Here is a tiny trained network, its code and every weight. The questions are about switching its units off for an input and a class, where a switched-off unit gives its printed mean instead of its output.

import numpy as np


def w(rows, s, z=0):
    codes = np.array(rows[::2]) - 128.0
    scale = np.full(codes.shape[1], s)
    scale[-1] = z or s
    return codes * scale


def norm(h):
    return h / np.sqrt((h * h).mean(-1, keepdims=True) + 1e-5)


def f(y):
    return y / 2 * (1 + np.tanh(0.7978845608 * (y + 0.044715 * y**3)))


def log_softmax(a):
    a = a - a.max(-1, keepdims=True)
    return a - np.log(np.exp(a).sum(-1, keepdims=True))


def net(x, mask):
    res = np.array(x, float).reshape(1, 4) / 4 @ E
    u = 0
    for l in range(4):
        y = f(norm(res) @ A[l][:, :-1].T + A[l][:, -1])
        res = res + np.where(mask[u : u + 8], y, B[l][:, -1]) @ B[l][:, :-1]
        u += 8
    return log_softmax(norm(res)[-1] @ U[:, :-1].T + U[:, -1])


A, B = {}, {}
E = w([
[209,63,178,103],'x0',
[138,142,121,125],'x1',
[134,191,163,4],'x2',
[136,247,32,125],'x3',
],0.0047)
A[0] = w([
[195,155,74,111,249],'L0N1',
[219,146,92,108,90],'L0N2',
[150,89,181,115,196],'L0N3',
[94,136,19,196,122],'L0N4',
[158,247,163,61,46],'L0N5',
[42,222,192,70,138],'L0N6',
[169,3,221,199,149],'L0N7',
[114,176,144,103,72],'L0N8',
],0.006,0.0013)
B[0] = w([
[66,11,74,149,178],'L0N1',
[63,7,173,168,149],'L0N2',
[130,197,123,8,161],'L0N3',
[130,57,45,82,200],'L0N4',
[97,134,195,253,201],'L0N5',
[142,177,171,188,195],'L0N6',
[86,203,81,171,255],'L0N7',
[150,118,99,169,136],'L0N8',
],0.005,0.0042)
A[1] = w([
[208,33,129,156,103],'L1N1',
[147,137,145,202,85],'L1N2',
[246,126,143,140,87],'L1N3',
[139,31,190,93,111],'L1N4',
[133,104,241,255,63],'L1N5',
[113,126,215,145,92],'L1N6',
[98,148,111,162,6],'L1N7',
[145,105,169,128,21],'L1N8',
],0.0062,0.0014)
B[1] = w([
[194,161,189,121,173],'L1N1',
[121,94,164,108,176],'L1N2',
[117,161,112,155,120],'L1N3',
[109,148,113,254,154],'L1N4',
[157,254,167,39,252],'L1N5',
[122,176,79,71,173],'L1N6',
[125,135,72,168,150],'L1N7',
[139,105,73,163,107],'L1N8',
],0.0046,0.0025)
A[2] = w([
[75,181,115,149,88],'L2N1',
[136,129,173,143,3],'L2N2',
[149,80,149,111,62],'L2N3',
[200,2,106,118,70],'L2N4',
[97,154,49,153,74],'L2N5',
[118,125,154,91,111],'L2N6',
[120,60,119,167,89],'L2N7',
[100,147,151,186,209],'L2N8',
],0.0072,0.0013)
B[2] = w([
[39,73,186,139,234],'L2N1',
[153,90,53,113,120],'L2N2',
[103,84,91,92,92],'L2N3',
[2,111,207,178,170],'L2N4',
[207,65,142,130,254],'L2N5',
[121,166,86,126,130],'L2N6',
[64,138,124,94,158],'L2N7',
[114,194,224,86,230],'L2N8',
],0.0055,0.0023)
A[3] = w([
[153,131,254,75,205],'L3N1',
[201,122,159,225,167],'L3N2',
[102,161,128,140,88],'L3N3',
[95,154,77,171,133],'L3N4',
[128,34,168,185,88],'L3N5',
[179,117,196,63,153],'L3N6',
[136,112,114,186,88],'L3N7',
[109,222,165,185,253],'L3N8',
],0.009,0.0021)
B[3] = w([
[227,87,27,93,233],'L3N1',
[158,254,248,50,161],'L3N2',
[84,120,164,161,144],'L3N3',
[175,15,145,164,160],'L3N4',
[64,228,223,134,160],'L3N5',
[139,57,21,126,169],'L3N6',
[141,82,110,112,142],'L3N7',
[78,172,208,111,253],'L3N8',
],0.0048,0.0074)
U = w([
[32,125,157,204,94],'0',
[179,185,126,45,66],'1',
[175,11,2,136,247],'2',
],0.0091,0.0012)

Each question gives the input, the list of numbers given to net, and the class t.
The units are the neurons (one row each of A and B). Each row of codes is followed by its name. A weight is (code - 128) times the scale printed after its matrix; where a second scale follows, it is the last column's (A, B and U).
mask holds one flag per neuron, layer by layer. A switched-off neuron (its flag False) gives its mean, the last column of its row in B, instead of its output. The means were averaged over made-up inputs and are rounded, as every weight is.
A unit's drop is (log p(t) with every unit on - log p(t) with that unit switched off) / (log p(t) with every unit on - log p(t) with every unit switched off).
The circuit of an input: a set's keep is (log p(t) with only the set's units on - log p(t) with every unit switched off) / (log p(t) with every unit on - log p(t) with every unit switched off). Starting from the 12 units with the biggest drops (on a tie, the unit counted first), units are removed one at a time, each time the one whose removal leaves the highest keep (on an exact tie, the one counted first), for as long as the keep stays at least 0.8.
circuit, biggest first: the units of the circuit, biggest drop first
unit that matters most: the unit with the biggest drop
k most important neurons: the k neurons with the biggest drops, biggest first
k most important neurons of layer l: the k neurons of layer l with the biggest drops, biggest first
drop when u is switched off: that unit's drop, to one decimal
input [5,4,-5,7], class 0: circuit, biggest first	(L3N1)
input [-7,2,2,-7], class 1: circuit, biggest first	(L0N1, L3N1, L1N5)
input [-1,-2,-4,6], class 2: 2 most important neurons of layer 0	(L0N4, L0N5)
input [6,2,-1,2], class 0: circuit, biggest first	(L2N4, L0N2)
input [4,4,-1,8], class 0: 2 most important neurons	(L0N1, L3N5)
input [3,4,5,-2], class 2: circuit, biggest first	(L3N6, L3N2)
input [2,1,-4,-1], class 1: 2 most important neurons of layer 2	(L2N5, L2N4)
input [1,5,-6,-2], class 1: 2 most important neurons	(L3N2, L0N1)
input [4,4,1,-2], class 2: 2 most important neurons of layer 3	(L3N8, L3N2)
input [-1,7,1,-8], class 1: 4 most important neurons	(L0N7, L2N5, L0N4, L0N1)
input [8,-3,-2,-5], class 1: 2 most important neurons	(L1N4, L3N2)
input [7,-6,-8,4], class 0: 2 most important neurons of layer 2	(L2N4, L2N7)
input [8,3,-1,-8], class 1: 3 most important neurons	(L1N4, L3N2, L0N7)
input [4,2,-7,-8], class 1: unit that matters most	L1N5
input [2,7,4,-3], class 2: 2 most important neurons	(L0N3, L3N6)
input [-1,3,-7,7], class 2: 2 most important neurons of layer 0	(L0N4, L0N5)
input [1,3,4,-7], class 2: drop when L3N1 is switched off	0.1
input [-1,0,6,6], class 0: drop when L0N1 is switched off	0.1
input [5,7,-4,3], class 0: drop when L2N3 is switched off	0.0
input [-4,-3,-2,6], class 2: unit that matters most	L0N4
input [-4,0,6,4], class 0: drop when L2N1 is switched off	0.1
